Below are the code and all the weights of a small trained network. Each question names an input and a class and asks about switching units off, where a switched-off unit gives its printed mean instead of its output.

import numpy as np


def w(rows, s, z=0):
    codes = np.array(rows[::2]) - 128.0
    scale = np.full(codes.shape[1], s)
    scale[-1] = z or s
    return codes * scale


def norm(h):
    return h / np.sqrt((h * h).mean(-1, keepdims=True) + 1e-5)


def f(y):
    return np.maximum(y, 0)


def log_softmax(a):
    a = a - a.max(-1, keepdims=True)
    return a - np.log(np.exp(a).sum(-1, keepdims=True))


def net(x, mask):
    res = np.array(x, float).reshape(1, 7) / 4 @ E
    u = 0
    for l in range(3):
        y = f(norm(res) @ A[l][:, :-1].T + A[l][:, -1])
        res = res + np.where(mask[u : u + 7], y, B[l][:, -1]) @ B[l][:, :-1]
        u += 7
    return log_softmax(norm(res)[-1] @ U[:, :-1].T + U[:, -1])


A, B = {}, {}
E = w([
[127,127,131,128,128,130],'x0',
[128,128,130,126,128,130],'x1',
[129,129,129,126,128,130],'x2',
[128,128,128,127,128,127],'x3',
[255,132,101,128,201,121],'x4',
[161,194,43,97,49,161],'x5',
[143,145,130,56,95,28],'x6',
],0.0093)
A[0] = w([
[219,156,155,228,123,246,1],'L0N0',
[91,133,114,185,57,254,55],'L0N1',
[201,50,235,144,207,129,21],'L0N2',
[104,156,181,56,134,53,67],'L0N3',
[167,181,8,94,18,136,44],'L0N4',
[4,9,142,224,164,66,121],'L0N5',
[38,142,153,187,143,94,86],'L0N6',
],0.0055,0.0037)
B[0] = w([
[27,64,2,101,175,74,177],'L0N0',
[60,63,125,154,73,223,197],'L0N1',
[150,130,145,190,93,160,196],'L0N2',
[72,52,91,172,84,113,176],'L0N3',
[159,193,173,118,62,179,226],'L0N4',
[112,176,151,57,147,177,253],'L0N5',
[159,130,122,18,152,140,181],'L0N6',
],0.0074,0.005)
A[1] = w([
[151,127,159,119,92,86,248],'L1N0',
[165,139,66,114,48,165,184],'L1N1',
[125,118,128,241,178,169,77],'L1N2',
[177,74,133,155,206,62,83],'L1N3',
[220,173,12,120,162,153,108],'L1N4',
[206,185,173,155,137,48,7],'L1N5',
[102,56,185,133,136,96,81],'L1N6',
],0.011,0.0018)
B[1] = w([
[124,204,119,87,141,134,188],'L1N0',
[100,122,105,192,114,63,255],'L1N1',
[172,145,171,121,97,54,204],'L1N2',
[116,120,101,170,11,206,205],'L1N3',
[119,96,147,113,207,69,247],'L1N4',
[141,171,100,54,121,183,185],'L1N5',
[166,120,53,63,174,90,199],'L1N6',
],0.013,0.0069)
A[2] = w([
[86,133,247,109,223,254,3],'L2N0',
[13,131,120,66,152,92,152],'L2N1',
[157,170,83,103,10,172,139],'L2N2',
[166,134,126,74,146,95,209],'L2N3',
[64,152,159,115,134,219,95],'L2N4',
[117,214,9,217,208,132,145],'L2N5',
[201,57,199,239,84,124,143],'L2N6',
],0.0091,0.0036)
B[2] = w([
[126,45,16,206,229,27,185],'L2N0',
[244,174,114,128,113,80,255],'L2N1',
[54,152,135,180,237,194,239],'L2N2',
[153,105,186,104,50,206,221],'L2N3',
[142,23,179,134,142,107,181],'L2N4',
[115,17,173,57,139,146,197],'L2N5',
[197,175,254,176,136,152,190],'L2N6',
],0.0094,0.0071)
U = w([
[138,53,105,172,189,70,241],'0',
[184,157,116,57,122,87,178],'1',
[74,89,117,215,88,178,121],'2',
[66,216,92,160,94,78,4],'3',
[192,128,197,190,134,151,108],'4',
[138,157,92,112,144,249,64],'5',
],0.021,0.0031)

Each question gives the input, the list of numbers given to net, and the class t.
The units are the neurons (one row each of A and B). Each row of codes is followed by its name. A weight is (code - 128) times the scale printed after its matrix; where a second scale follows, it is the last column's (A, B and U).
mask holds one flag per neuron, layer by layer. A switched-off neuron (its flag False) gives its mean, the last column of its row in B, instead of its output. The means were averaged over made-up inputs and are rounded, as every weight is.
A unit's drop is (log p(t) with every unit on - log p(t) with that unit switched off) / (log p(t) with every unit on - log p(t) with every unit switched off).
The circuit of an input: a set's keep is (log p(t) with only the set's units on - log p(t) with every unit switched off) / (log p(t) with every unit on - log p(t) with every unit switched off). Starting from the 12 units with the biggest drops (on a tie, the unit counted first), units are removed one at a time, each time the one whose removal leaves the highest keep (on an exact tie, the one counted first), for as long as the keep stays at least 0.8.
units of the circuit, in order: the units of the circuit, biggest drop first
k most important neurons: the k neurons with the biggest drops, biggest first
top k neurons in layer l: the k neurons of layer l with the biggest drops, biggest first
drop of u: that unit's drop, to one decimal
input [-6,-5,2,-6,6,-3,2], class 5: units of the circuit, in order	(L1N5; L1N3)
input [2,-1,2,8,-1,1,5], class 3: top 2 neurons in layer 1	(L1N4; L1N6)
input [-3,3,2,0,2,2,-7], class 0: units of the circuit, in order	(L0N0)
input [-8,-8,-3,7,6,-2,-4], class 4: units of the circuit, in order	(L2N6; L1N3)
input [-1,-5,-2,1,0,5,-4], class 2: 2 most important neurons	(L0N1; L0N4)
input [-1,-1,5,-3,4,8,0], class 0: top 2 neurons in layer 1	(L1N1; L1N4)
input [-3,7,-1,-7,1,-5,-6], class 4: 4 most important neurons	(L1N2; L0N2; L2N6; L1N4)
input [-7,1,8,-5,-5,5,0], class 2: top 2 neurons in layer 2	(L2N2; L2N1)
input [6,7,-1,-5,6,-2,2], class 5: units of the circuit, in order	(L1N5; L1N3)
input [4,5,-5,-3,6,-1,1], class 5: 3 most important neurons	(L1N5; L1N3; L0N1)
input [8,-1,4,0,0,-6,7], class 1: 2 most important neurons	(L1N6; L0N3)
input [-7,-6,-2,3,-1,8,8], class 3: top 2 neurons in layer 1	(L1N1; L1N6)
input [-7,-8,-7,-5,-8,-6,-2], class 0: 2 most important neurons	(L2N0; L0N5)
input [-2,-7,8,3,5,-8,7], class 5: most important neuron	(L1N3)
input [6,-2,5,-8,-4,-1,1], class 1: 2 most important neurons	(L1N3; L0N4)
input [5,-2,-5,1,0,7,-4], class 2: 2 most important neurons	(L0N1; L0N4)
input [-8,-5,-1,-8,0,5,4], class 3: top 2 neurons in layer 1	(L1N6; L1N1)
input [5,-1,3,-3,-1,2,-4], class 2: 3 most important neurons	(L0N1; L1N4; L0N0)
input [-5,0,-1,-6,-1,4,2], class 3: 2 most important neurons	(L0N4; L1N1)
input [1,-2,6,-4,1,1,0], class 0: most important neuron	(L1N1)
input [4,-1,6,-4,5,5,-8], class 0: drop of L0N0	0.2
input [7,6,-5,-8,6,-4,-4], class 4: drop of L2N6	0.1
input [-4,-8,3,-3,1,-3,4], class 5: drop of L1N3	0.3
input [-5,3,-3,8,1,-3,4], class 5: drop of L1N3	0.3
